Below is a small trained network, with its code and all its weights. Each question gives an input and a class and asks what happens when units are switched off, that is, made to give their printed mean instead of their output.

import numpy as np


def w(rows, s, z=0):
    codes = np.array(rows[::2]) - 128.0
    scale = np.full(codes.shape[1], s)
    scale[-1] = z or s
    return codes * scale


def f(y):
    return np.maximum(y, 0)


def log_softmax(a):
    a = a - a.max(-1, keepdims=True)
    return a - np.log(np.exp(a).sum(-1, keepdims=True))


def net(x, mask):
    res = np.array(x, float).reshape(1, 5) / 4 @ E
    y = f(res @ A[0][:, :-1].T + A[0][:, -1])
    res = res + np.where(mask, y, B[0][:, -1]) @ B[0][:, :-1]
    return log_softmax(res[-1] @ U[:, :-1].T + U[:, -1])


A, B = {}, {}
E = w([
[169,83,24,26],'x0',
[127,172,112,134],'x1',
[128,94,140,123],'x2',
[1,99,60,179],'x3',
[61,202,192,5],'x4',
],0.008)
A[0] = w([
[119,112,149,93,56],'N0',
[142,138,89,139,84],'N1',
[134,101,137,145,3],'N2',
[84,146,215,161,72],'N3',
[81,142,145,72,112],'N4',
[95,145,146,74,104],'N5',
[145,143,170,171,57],'N6',
[127,134,121,127,127],'N7',
[158,109,48,67,80],'N8',
[137,110,96,92,61],'N9',
[176,111,98,185,130],'N10',
[147,142,119,123,141],'N11',
[141,115,106,146,66],'N12',
[167,107,69,119,72],'N13',
[238,158,193,83,106],'N14',
[7,102,84,139,127],'N15',
[187,110,82,195,91],'N16',
[116,122,107,75,105],'N17',
[47,116,90,130,125],'N18',
[81,130,133,99,114],'N19',
[84,149,152,66,74],'N20',
[35,112,88,139,126],'N21',
[131,116,64,79,68],'N22',
[148,106,97,176,75],'N23',
[148,89,110,155,117],'N24',
[115,143,118,129,76],'N25',
[130,121,145,76,69],'N26',
[83,155,172,58,73],'N27',
[158,118,151,120,163],'N28',
[109,106,117,137,48],'N29',
[127,116,145,134,123],'N30',
[130,168,123,150,59],'N31',
[82,145,154,72,114],'N32',
[154,114,149,110,102],'N33',
[205,145,159,120,153],'N34',
[130,138,123,128,104],'N35',
[111,139,179,216,65],'N36',
[161,149,131,125,131],'N37',
[137,115,66,79,49],'N38',
[126,146,159,148,66],'N39',
[132,116,154,134,99],'N40',
],0.019,0.0043)
B[0] = w([
[118,132,117,140,149],'N0',
[119,112,127,133,154],'N1',
[113,141,119,127,136],'N2',
[97,148,240,84,202],'N3',
[81,123,76,151,198],'N4',
[84,112,85,149,190],'N5',
[113,137,176,111,165],'N6',
[129,125,133,139,132],'N7',
[116,141,231,85,218],'N8',
[121,134,174,118,165],'N9',
[79,113,45,143,208],'N10',
[140,116,136,136,146],'N11',
[109,121,110,134,154],'N12',
[78,131,153,119,187],'N13',
[254,148,114,139,240],'N14',
[246,124,113,126,252],'N15',
[59,109,36,153,221],'N16',
[95,131,167,114,176],'N17',
[203,147,120,151,212],'N18',
[113,120,94,148,174],'N19',
[71,110,81,154,200],'N20',
[217,146,113,132,226],'N21',
[123,135,215,104,192],'N22',
[87,115,75,144,188],'N23',
[96,134,94,150,180],'N24',
[132,118,130,136,136],'N25',
[118,122,124,144,166],'N26',
[66,104,65,126,215],'N27',
[159,128,119,141,162],'N28',
[134,144,129,129,146],'N29',
[130,134,136,127,138],'N30',
[136,119,142,125,142],'N31',
[78,118,73,145,201],'N32',
[149,141,124,130,154],'N33',
[204,125,101,145,199],'N34',
[126,129,133,133,129],'N35',
[87,131,227,84,206],'N36',
[156,120,123,140,156],'N37',
[121,143,212,99,188],'N38',
[124,115,162,108,152],'N39',
[136,128,142,120,139],'N40',
],0.033,0.014)
U = w([
[252,107,51,155,103],'0',
[70,78,22,156,248],'1',
[102,107,169,95,39],'2',
],0.011,0.0015)

Each question gives the input, the list of numbers given to net, and the class t.
The units are the neurons (one row each of A and B). Each row of codes is followed by its name. A weight is (code - 128) times the scale printed after its matrix; where a second scale follows, it is the last column's (A, B and U).
mask holds one flag per neuron, in row order. A switched-off neuron (its flag False) gives its mean, the last column of its row in B, instead of its output. The means were averaged over made-up inputs and are rounded, as every weight is.
A unit's drop is (log p(t) with every unit on - log p(t) with that unit switched off) / (log p(t) with every unit on - log p(t) with every unit switched off).
most important unit: the unit with the biggest drop
top k neurons: the k neurons with the biggest drops, biggest first
drop when u is switched off: that unit's drop, to one decimal
input [-5,-1,3,-3,4], class 2: most important unit : N3
input [3,7,0,-4,5], class 1: top 3 neurons : [N15, N27, N21]
input [7,-8,-8,6,-7], class 1: top 3 neurons : [N16, N10, N23]
input [2,4,-2,8,8], class 0: top 3 neurons : [N15, N21, N18]
input [-4,4,7,-3,2], class 2: top 4 neurons : [N15, N3, N21, N18]
input [-4,-6,0,-4,5], class 1: top 2 neurons : [N15, N27]
input [-4,-4,-7,-4,-5], class 1: top 3 neurons : [N15, N16, N21]
input [2,-7,8,5,5], class 0: top 2 neurons : [N15, N21]
input [-5,-7,-8,7,7], class 0: top 3 neurons : [N15, N21, N18]
input [6,5,3,-5,-2], class 2: top 2 neurons : [N8, N15]
input [5,-5,-2,-3,4], class 2: top 2 neurons : [N8, N16]
input [-6,-1,0,7,-7], class 0: drop when N18 is switched off : 3.3
input [5,4,-2,0,-6], class 1: drop when N16 is switched off : 0.4
input [-6,-8,4,-4,-3], class 2: most important unit : N36
input [-5,2,-8,6,-3], class 0: drop when N15 is switched off : 1.9
